Input:
[[ -1   4 -10  11   4  17 -24 -11  15  17 -32  -7 -25  17 -11]
 [  3  -7  -7   0   1  11   3 -13  10 -16   9 -13  -6   5  15]
 [ 17  10 -13  13   1 -10   9  10   4 -11   0 -20   1  -2  21]
 [  9  14  -1  21   1   9   6  23   7 -20  -2 -12   2  18   6]
 [-10  -1  -9   1 -17 -19 -11   1  13   0 -17  -6  -6   9  12]
 [ 20  21 -25  25 -14 -29   5  19  23 -16 -24 -34  -5  12  20]
 [ -7  -5   1   7   0   9  -4   4   4  -6   0  -4  -4   9  13]
 [ 34  19 -21  18  10  -2   6  -8  14   2 -20 -27 -13  -2 -11]
 [ 16  21  -4   8   2  10   8  16  -1 -20   9  -7   6  13   3]
 [ 13   4 -13  19   4  -3   1  -1  13   2 -18 -22 -12   2   4]
 [-16   1  -4   3 -16  -1 -15   6  15  -9 -14  -1  -7  24   7]]
Output: 21

Input:
[[-23 -17 -13 -26 -32 -36  16]
 [-40  25   1  20 -11 -36  -1]
 [-29  24 -13  34  29  -3   7]
 [ 23   1  11 -26  -3   9 -32]
 [ 36  18 -23  29 -30  12  30]
 [ 26   8  25  26   9   5  33]]
Output: 7

Input:
[[28 37 13 15 35 23]
 [17 15 18 21 21 17]
 [15 27 22  9 40 17]
 [30 14 11 28 39 17]
 [ 7 23 15 16 37 31]
 [36 38 19 30 21 33]
 [25 12 13 14 15 18]
 [15 14 14 18 31 29]
 [24 14 27 14 18 19]
 [11 25 33 25 13 38]
 [32 16 11 22  9 22]
 [16 11 13 17 15 20]]
Output: 17

Input:
[[ 31  21   6   8  -2  -5  -8  -6  -7]
 [-24 -12  -3  10  30 -12 -15 -12  37]
 [-22 -12  -4   8  29 -12 -15 -12  36]
 [-24 -13  -5   8  30 -12 -14 -12  37]
 [-26 -17  -8   3  27 -10 -10  -9  32]
 [-25 -13  -5   8  30 -11 -13 -11  37]
 [ 31  22   5   8  -2  -4  -7  -5  -7]]
Output: 36

Input:
[[-13   5  13  17  38 -34  -4  22]
 [  4 -12  15  -5   6  -7   3   8]
 [ -4  -5  16 -11   5  -1  -8  11]
 [ -3  -9   5   0   8  -4  -7  16]
 [  1 -16  21  -5  -3   9   3  14]
 [  0  -3  10 -25  17 -20  10  23]
 [  1 -13  22   0  20   4   1   4]
 [ -7 -34  13  10  17 -11  -2   5]
 [ -4  -5  14  -9   5 -20   0  14]
 [ -3 -24   2 -10   1 -21 -13   2]
 [ -1 -16   1  -4   4  -7   1  39]]
Output: 11
---
array([445, 332, 505, 152, 910]) ans = 152

array([[-19,   6, -12,  -3, -36],
       [ 20, -32,   3, -16,  48],
       [-10,   4,   8,  -9, -18]]) ans = -9

array([[ 308,  522,  800,  666,  469],
       [-896,   24,  145,  352,  508]]) ans = 352

array([ 13,  47, -26,   3,  21,  36]) ans = 21

array([[83, 75, 43, 51, 47],
       [37, 42, 58, 35, 19]]) ans = 35

array([[5276, 3447, 4649, 5716, 3368],
       [6071, 4003, 8925, 5898, 3926],
       [5978, 2861, 6396, 4939, 5412]]) ans = 4939

array([ 676,  881,   -9, -949, -700]) ans = -949

array([-33,   0,  15, -47,  31,  12,  29]) ans = 12

array([50, 12, 29, 93, 77]) ans = 93

array([[4, 5, 3, 7, 3, 7, 3],
       [1, 7, 6, 2, 4, 2, 3],
       [5, 6, 2, 4, 3, 4, 6]]) ans = 4
---
[ 38  28 -16  14] yields 38, 14

[[  3   4 -10   4]
 [  7  -4  17 -38]] yields 3, -38

[[ 23  43   3 -27 -27 -33 -15]
 [ 29  39  -9 -25 -39 -31 -41]
 [ 32  46  -8 -24 -48 -32 -34]] yields 23, -34

[[ 12   9   8 -22 -16 -11  25]
 [-23   5   8 -21  24  39  45]] yields 12, 45

[[ 10  13 -40  16]
 [-26 -16  19 -32]
 [ -5   1 -29   4]] yields 10, 4

[ 40 -14 -12  -6  -4   4  19] yields 40, 19

[ 12  11  31  16  25 -41] yields 12, -41

[-33 -35  -8 -31] yields -33, -31
---
[[0.79, 3.62, -7.08, -5.11, 7.58, -10.55], [-23.03, 7.12, -16.54, -4.02, 20.50, 5.13], [-6.76, -1.88, 5.61, -0.39, -20.15, 2.91]] | -16.54
[[142.9, 97.2, 31.4, -64.0, -52.0, -148.0, 94.2], [204.1, 30.3, 128.4, 58.4, 161.5, -7.3, 85.7]] | 31.4
[[185.02, 157.33, -112.57, -94.22, -133.17, 158.18, 110.08], [-58.62, 101.88, 8.28, 67.89, 85.92, -20.37, -66.31]] | -112.57
[[-0.095, 0.166, 0.089, -0.038, -0.013, -0.076, -0.084], [-0.162, -0.126, -0.052, -0.080, 0.022, 0.102, -0.125]] | 0.089
[[-9.10, -20.25, 2.35, -2.68, 1.23, 17.46], [-2.40, -16.21, -9.88, -5.64, -12.36, 7.92]] | 2.35
[[0.451, 1.094, 0.442, 2.170], [-1.296, 0.037, -1.331, 1.226], [1.409, 0.299, -0.763, -1.564]] | -1.331
[[-12.223, -68.018, -162.298, -17.062, -29.259], [-89.184, -30.429, 122.125, -36.258, 3.033]] | -162.298
[[-0.55, 0.16, 2.05, -0.42, 0.35, -1.99], [0.37, 1.85, -1.97, 0.75, 0.18, -1.27], [0.56, -0.10, 1.89, 0.27, -0.59, -2.06]] | -1.97
---
[[ -7  -2  31  10  27  -9 -11]
 [ 27  10  -3  15   1 -47  11]] ==> 31

[[-12   0  -1 -22  -4]
 [ 45  10  -3  30  20]] ==> -1

[[-28   7 -23  15  30]
 [-35  -5  -5  10 -32]] ==> -23

[[  8 -37 -15   8]
 [-19   9  12 -43]] ==> -15

[[-13   4  -6  36   5]
 [ 18 -10  23  14 -12]] ==> -6

[[  0 -21 -40   0]
 [  2   7 -42 -23]] ==> -40
---
(940, 63, 369, 505) ans = 940, 63
((697, 927, 629, 124), (597, 784, 777, 745)) ans = 927, 124
(210, 107, 54, 160) ans = 210, 54
(133, 144, 68, 47, 213, 77, 44) ans = 213, 44
(-429, -643, 548, 395, -142) ans = 548, -643
((9207, 2616, 9460, 6464, 6723, 4068, 6499), (8002, 8390, 6327, 8737, 7175, 9660, 7072)) ans = 9660, 2616
((37, 67, 61, 52, 3), (74, 45, 43, 57, 11)) ans = 74, 3
---
array([-169, -789,  -95,  958, -463]): -463, -169

array([ 33,  45,   3, -45]): -45, 33

array([222, 174,  37,  77,  30]): 30, 222

array([[27, 13, 19, 17, 18],
       [62, 46, 47, 36, 40],
       [ 1, 78, 47, 70, 42]]): 18, 1

array([[15, 56, 81, 38],
       [30, 45, 94, 37]]): 38, 30

array([ 886, -817,  430,  -62]): -62, 886

array([ 307, -841,  485,  750, -875]): -875, 307

array([203,  56,  47, 115]): 115, 203

array([7, 6, 2, 4, 1, 7]): 7, 7

array([ 63, 110,  94, 122, 129, 160, 198]): 198, 63
---
[-10, 32, 5, 13, 39, -28, -23] -> 13, 39
[39, -15, -13, 32, 7] -> -13, 39
[33, 17, -16, 2, 13, -11, 47] -> 2, 47
[[7, 9, 28, 6, 41, -5, -30], [-33, -20, 25, -20, 28, -34, 23], [-2, -7, -26, 42, -44, 5, 9]] -> -20, 42
[[-41, -6, 46, -14, -21, 2, 9], [31, -8, -18, -40, 28, 12, 23], [17, 15, 15, -9, -37, 7, 18]] -> -40, 46
[-7, 3, -20, -14, -10, -34, 10] -> -14, 10
[14, 21, 45, -14, 47, -4, -12] -> -14, 47
